Here is a tiny trained network, its code and every weight. The questions are about switching its units off for an input and a class, where a switched-off unit gives its printed mean instead of its output.

import numpy as np


def w(rows, s, z=0):
    codes = np.array(rows[::2]) - 128.0
    scale = np.full(codes.shape[1], s)
    scale[-1] = z or s
    return codes * scale


def norm(h):
    return h / np.sqrt((h * h).mean(-1, keepdims=True) + 1e-5)


def f(y):
    return y / 2 * (1 + np.tanh(0.7978845608 * (y + 0.044715 * y**3)))


def log_softmax(a):
    a = a - a.max(-1, keepdims=True)
    return a - np.log(np.exp(a).sum(-1, keepdims=True))


def net(x, mask):
    res = np.array(x, float).reshape(1, 8) / 4 @ E
    u = 0
    for l in range(2):
        y = f(norm(res) @ A[l][:, :-1].T + A[l][:, -1])
        res = res + np.where(mask[u : u + 7], y, B[l][:, -1]) @ B[l][:, :-1]
        u += 7
    return log_softmax(norm(res)[-1] @ U[:, :-1].T + U[:, -1])


A, B = {}, {}
E = w([
[167,128,91,45,101,138,159,134,119,184,2,143],'x0',
[109,94,240,151,122,167,133,79,135,160,150,240],'x1',
[180,101,115,153,83,138,132,105,70,122,127,133],'x2',
[141,116,121,124,150,135,111,115,139,134,130,120],'x3',
[154,154,165,123,155,129,146,138,112,137,139,116],'x4',
[156,123,124,132,146,122,105,103,140,157,131,115],'x5',
[114,101,100,150,120,158,145,135,148,148,125,118],'x6',
[57,161,119,180,191,150,132,48,68,128,60,123],'x7',
],0.0096)
A[0] = w([
[98,153,112,122,162,137,149,93,86,141,44,124,2],'0.n1',
[155,129,105,35,120,121,159,149,118,178,4,130,114],'0.n2',
[137,93,178,93,124,147,143,120,142,179,66,212,119],'0.n3',
[122,132,116,153,137,107,122,136,124,119,163,114,125],'0.n4',
[154,165,63,84,120,111,137,164,115,117,60,49,55],'0.n5',
[136,115,147,113,104,129,119,155,139,142,136,100,78],'0.n6',
[173,105,125,47,93,119,142,174,157,145,125,145,43],'0.n7',
],0.019,0.0031)
B[0] = w([
[199,84,136,236,137,55,70,185,175,159,75,139,198],'0.n1',
[151,234,40,163,113,196,165,82,147,26,185,90,250],'0.n2',
[64,98,190,18,118,145,138,132,88,163,150,134,217],'0.n3',
[162,183,108,98,45,228,156,117,148,74,110,79,159],'0.n4',
[51,53,229,10,125,132,127,129,84,208,139,159,225],'0.n5',
[134,127,74,174,179,79,146,101,97,115,106,175,144],'0.n6',
[179,105,118,242,142,79,75,167,162,170,68,139,191],'0.n7',
],0.013,0.02)
A[1] = w([
[75,92,122,46,153,102,170,99,75,151,160,161,19],'1.n1',
[146,177,98,143,134,148,166,68,151,29,189,106,85],'1.n2',
[195,113,94,173,131,58,129,200,161,142,137,156,3],'1.n3',
[98,86,84,78,165,75,125,147,78,130,150,50,31],'1.n4',
[101,82,168,133,112,91,145,150,130,76,149,61,126],'1.n5',
[149,103,112,252,179,53,96,142,128,122,26,115,86],'1.n6',
[98,163,110,92,103,175,178,112,128,93,138,127,45],'1.n7',
],0.017,0.0028)
B[1] = w([
[164,28,165,28,84,155,145,164,79,176,165,103,207],'1.n1',
[117,214,14,89,142,135,121,84,127,132,66,126,250],'1.n2',
[102,86,223,241,159,72,134,184,149,92,91,114,190],'1.n3',
[114,104,244,71,89,181,140,108,97,152,163,251,151],'1.n4',
[141,139,78,114,168,144,145,86,105,168,129,119,158],'1.n5',
[160,90,176,238,118,52,160,244,195,82,153,155,225],'1.n6',
[128,144,89,193,183,75,103,85,141,87,135,97,229],'1.n7',
],0.012,0.016)
U = w([
[126,194,41,94,144,145,110,53,116,93,119,91,248],'0',
[114,42,198,2,112,147,114,109,66,177,166,125,72],'1',
[154,90,170,222,136,55,110,199,165,115,89,148,25],'2',
],0.011,0.0011)

Each question gives the input, the list of numbers given to net, and the class t.
The units are the neurons (one row each of A and B). Each row of codes is followed by its name. A weight is (code - 128) times the scale printed after its matrix; where a second scale follows, it is the last column's (A, B and U).
mask holds one flag per neuron, layer by layer. A switched-off neuron (its flag False) gives its mean, the last column of its row in B, instead of its output. The means were averaged over made-up inputs and are rounded, as every weight is.
A unit's drop is (log p(t) with every unit on - log p(t) with that unit switched off) / (log p(t) with every unit on - log p(t) with every unit switched off).
most important unit: the unit with the biggest drop
top k neurons: the k neurons with the biggest drops, biggest first
k most important neurons of layer l: the k neurons of layer l with the biggest drops, biggest first
drop when u is switched off: that unit's drop, to one decimal
input [6,-4,3,-8,8,-3,8,-1], class 0: most important neuron of layer 0 -> (0.n2)
input [-4,-2,-5,2,-1,-1,3,4], class 0: top 2 neurons -> (0.n7, 0.n4)
input [-1,5,7,-2,6,-3,7,4], class 1: 2 most important neurons of layer 0 -> (0.n2, 0.n7)
input [5,6,2,2,6,6,6,-6], class 1: top 2 neurons -> (0.n3, 0.n1)
input [7,-5,-4,-7,0,8,0,-5], class 0: top 2 neurons -> (0.n2, 0.n1)
input [-5,8,7,-4,-2,-6,-1,-8], class 1: 3 most important neurons of layer 0 -> (0.n2, 0.n1, 0.n7)
input [-6,6,3,0,-1,8,5,-2], class 0: top 4 neurons -> (0.n1, 0.n5, 0.n7, 0.n3)
input [6,-7,-4,-2,4,0,-6,8], class 2: top 3 neurons -> (0.n1, 0.n3, 0.n4)
input [7,4,-6,-4,-6,-5,-3,6], class 0: top 3 neurons -> (0.n2, 0.n7, 0.n3)
input [-3,2,-8,-5,5,2,7,1], class 0: top 3 neurons -> (0.n1, 0.n7, 0.n5)
input [1,-5,3,-7,4,-2,-8,-4], class 1: top 2 neurons -> (0.n5, 0.n1)
input [-5,-8,7,-1,2,0,6,-1], class 1: 2 most important neurons of layer 0 -> (0.n2, 0.n5)
input [-7,-7,3,5,4,-3,8,1], class 0: 2 most important neurons of layer 0 -> (0.n4, 0.n3)
input [5,-6,2,4,0,-5,5,8], class 2: most important unit -> 0.n1
input [-5,7,8,-6,3,1,5,-1], class 1: drop when 0.n2 is switched off -> 2.2
input [8,5,5,-2,4,-3,-3,-2], class 0: drop when 0.n2 is switched off -> 1.5
input [5,0,4,0,3,6,-7,4], class 0: drop when 0.n2 is switched off -> 3.1
